Here is a tiny trained network, its code and every weight. The questions are about switching its units off for an input and a target symbol, where a switched-off unit gives its printed mean instead of its output.

import numpy as np


def w(rows, s, z=0):
    codes = np.array(rows[::2]) - 128.0
    scale = np.full(codes.shape[1], s)
    scale[-1] = z or s
    return codes * scale


def norm(h):
    return h / np.sqrt((h * h).mean(-1, keepdims=True) + 1e-5)


def f(y):
    return y / 2 * (1 + np.tanh(0.7978845608 * (y + 0.044715 * y**3)))


def softmax(a):
    e = np.exp(a - a.max(-1, keepdims=True))
    return e / e.sum(-1, keepdims=True)


def log_softmax(a):
    a = a - a.max(-1, keepdims=True)
    return a - np.log(np.exp(a).sum(-1, keepdims=True))


def net(x, mask):
    ids = ['ΓΦαβδζηθλμξπτψω'.index(c) for c in x.split()]
    T = len(ids)
    res = E[ids] + P[:T]
    u = 0
    for l in range(2):
        q, k, v = (norm(res) @ M[l].T for M in (Q, K, V))
        z = softmax(np.where(np.tri(T) > 0, q @ k.T / 2**0.5, -1e9)) @ v
        res = res + np.where(mask[u], z, O[l][:, -1]) @ O[l][:, :-1]
        u += 1
        y = f(norm(res) @ A[l][:, :-1].T + A[l][:, -1])
        res = res + np.where(mask[u : u + 4], y, B[l][:, -1]) @ B[l][:, :-1]
        u += 4
    return log_softmax(norm(res)[-1] @ U[:, :-1].T + U[:, -1])


Q, K, V, O, A, B = {}, {}, {}, {}, {}, {}
E = w([
[95,73,92,129,108,120,130],'Γ',
[91,95,62,125,60,136,139],'Φ',
[119,94,74,163,82,108,171],'α',
[77,128,48,151,73,83,153],'β',
[142,109,77,154,42,126,144],'δ',
[116,104,107,103,28,154,94],'ζ',
[136,79,144,117,114,121,131],'η',
[113,165,37,117,19,131,100],'θ',
[173,165,26,186,2,96,151],'λ',
[113,189,84,160,88,41,64],'μ',
[158,94,47,82,160,147,223],'ξ',
[195,104,121,121,149,103,175],'π',
[197,75,147,76,108,167,157],'τ',
[200,131,165,107,76,122,80],'ψ',
[232,178,105,135,151,67,147],'ω',
],0.0022)
P = w([
[89,33,131,250,198,153,92],'0',
[48,127,186,111,107,54,217],'1',
[88,82,95,120,78,21,158],'2',
[49,234,203,141,160,180,189],'3',
[178,126,91,104,120,54,127],'4',
[67,213,180,17,117,85,182],'5',
],0.0024)
Q[0] = w([
[77,209,210,170,139,191,185],'L0H1',
[67,193,225,20,46,34,249],'L0H1',
],0.011)
K[0] = w([
[202,158,136,11,102,43,158],'L0H1',
[214,207,125,95,163,175,104],'L0H1',
],0.011)
V[0] = w([
[166,59,95,85,168,200,231],'L0H1',
[51,167,3,145,211,79,187],'L0H1',
],0.0062)
O[0] = w([
[159,255,60,109,193,240,56,253],'L0H1',
[153,117,81,20,149,28,116,237],'L0H1',
],0.0065,0.00034)
A[0] = w([
[100,148,57,134,112,66,183,253],'L0N1',
[228,136,163,134,91,100,55,145],'L0N2',
[97,255,129,74,11,101,172,171],'L0N3',
[159,214,111,170,105,250,113,91],'L0N4',
],0.0054,0.0035)
B[0] = w([
[183,100,160,140,108,220,98,254],'L0N1',
[92,65,116,198,121,201,150,135],'L0N2',
[163,110,182,52,209,144,172,213],'L0N3',
[90,42,42,119,131,79,252,186],'L0N4',
],0.0044,0.0049)
Q[1] = w([
[56,217,254,52,183,89,220],'L1H1',
[140,19,101,62,151,175,120],'L1H1',
],0.0094)
K[1] = w([
[212,254,164,89,57,104,234],'L1H1',
[167,146,86,219,133,72,110],'L1H1',
],0.0094)
V[1] = w([
[201,135,150,219,254,54,142],'L1H1',
[5,83,167,106,219,130,74],'L1H1',
],0.0048)
O[1] = w([
[197,185,254,162,203,68,146,255],'L1H1',
[20,108,180,56,167,171,53,92],'L1H1',
],0.0091,0.00059)
A[1] = w([
[91,253,176,112,218,201,153,42],'L1N1',
[137,127,153,68,51,168,193,183],'L1N2',
[163,218,94,54,234,137,87,2],'L1N3',
[110,191,185,222,78,55,224,217],'L1N4',
],0.0062,0.0045)
B[1] = w([
[140,36,83,164,166,128,243,158],'L1N1',
[119,147,106,223,126,135,95,241],'L1N2',
[47,180,174,210,65,78,108,183],'L1N3',
[89,253,181,38,78,207,149,255],'L1N4',
],0.0069,0.0044)
U = w([
[46,118,198,74,238,130,48,170],'Γ',
[124,133,43,5,105,225,26,72],'Φ',
[136,162,163,192,90,57,14,101],'α',
[143,87,71,2,165,52,128,254],'β',
[226,115,135,192,175,182,64,129],'δ',
[49,65,128,246,98,193,70,79],'ζ',
[106,15,205,113,214,173,230,93],'η',
[111,27,108,193,16,80,151,103],'θ',
[231,162,80,153,10,122,192,23],'λ',
[35,84,188,50,70,18,213,82],'μ',
[66,253,44,61,175,61,86,137],'ξ',
[76,147,153,246,148,38,201,138],'π',
[128,129,12,86,181,211,220,153],'τ',
[30,203,175,97,55,213,139,116],'ψ',
[221,205,198,45,222,109,167,132],'ω',
],0.0098,0.0046)

Each question gives the input, a string of symbols that net reads in full, and the target symbol t.
The units are the heads (2 rows each of Q, K, V and O) and the neurons (one row each of A and B). Each row of codes is followed by its name. A weight is (code - 128) times the scale printed after its matrix; where a second scale follows, it is the last column's (O, A, B and U).
mask holds one flag per unit, layer by layer, with each layer's heads first. A switched-off unit (its flag False) gives its mean, the last column of its rows in O or B, instead of its output. The means were averaged over made-up inputs and are rounded, as every weight is.
A unit's drop is (log p(t) with every unit on - log p(t) with that unit switched off) / (log p(t) with every unit on - log p(t) with every unit switched off).
The circuit of an input: a set's keep is (log p(t) with only the set's units on - log p(t) with every unit switched off) / (log p(t) with every unit on - log p(t) with every unit switched off). Starting from all 10 units, units are removed one at a time, each time the one whose removal leaves the highest keep (on an exact tie, the one counted first), for as long as the keep stays at least 0.8.
units of the circuit, in order: the units of the circuit, biggest drop first
top k neurons: the k neurons with the biggest drops, biggest first
top k neurons in layer l: the k neurons of layer l with the biggest drops, biggest first
input Γ ψ η β Φ, target Γ: units of the circuit, in order => [L1H1]
input β τ δ η Γ Φ, target η: units of the circuit, in order => [L0N3 L1N4]
input ω π Γ τ, target τ: top 2 neurons => [L0N4 L0N1]
input η β Γ, target η: units of the circuit, in order => [L1H1 L1N1 L0H1]
input α ψ λ π Φ, target α: units of the circuit, in order => [L0H1 L1N3 L1N4 L0N4]
input π ψ Φ, target π: top 3 neurons => [L1N3 L1N1 L1N4]
input τ ζ τ θ ψ, target τ: units of the circuit, in order => [L0H1 L0N4]
input θ Φ β Γ τ Γ, target τ: units of the circuit, in order => [L0H1 L0N4]
input α ξ δ ξ ψ, target α: top 2 neurons => [L1N3 L1N4]
input λ Γ π θ, target π: top 2 neurons => [L1N3 L0N3]
input θ η ψ ξ π, target θ: units of the circuit, in order => [L1H1 L1N4]
input Φ ζ π η θ, target Φ: units of the circuit, in order => [L1H1 L0N1 L0H1]
input λ π λ ψ ψ, target λ: top 2 neurons => [L0N1 L0N3]
input ψ β ζ α ξ, target ψ: units of the circuit, in order => [L0H1 L1N4]
input δ λ δ π, target π: units of the circuit, in order => [L1N3 L0H1 L1N1]
input ω β Γ μ, target μ: units of the circuit, in order => [L0H1]
input λ β η η Φ ξ, target ξ: units of the circuit, in order => [L0H1 L1N3]
input λ π ψ ψ ω, target λ: units of the circuit, in order => [L1H1 L0N3]
input π ω τ π, target ω: units of the circuit, in order => [L1H1 L0H1]
input Γ ψ δ ξ ψ, target Γ: top 2 neurons => [L0N2 L1N4]
input ξ ψ ω ζ, target ω: top 2 neurons => [L0N3 L1N3]
input Γ η ω ψ ω, target Γ: top 2 neurons in layer 0 => [L0N2 L0N1]
input β ψ Γ ζ Γ β, target ζ: top 2 neurons => [L1N2 L1N4]
input ψ β θ η, target θ: top 2 neurons in layer 1 => [L1N4 L1N2]
input τ Φ ω β, target ω: top neuron => [L0N3]
input ζ Γ Φ ψ θ, target ζ: top 2 neurons in layer 1 => [L1N4 L1N2]
input η λ π, target η: top neuron in layer 0 => [L0N1]
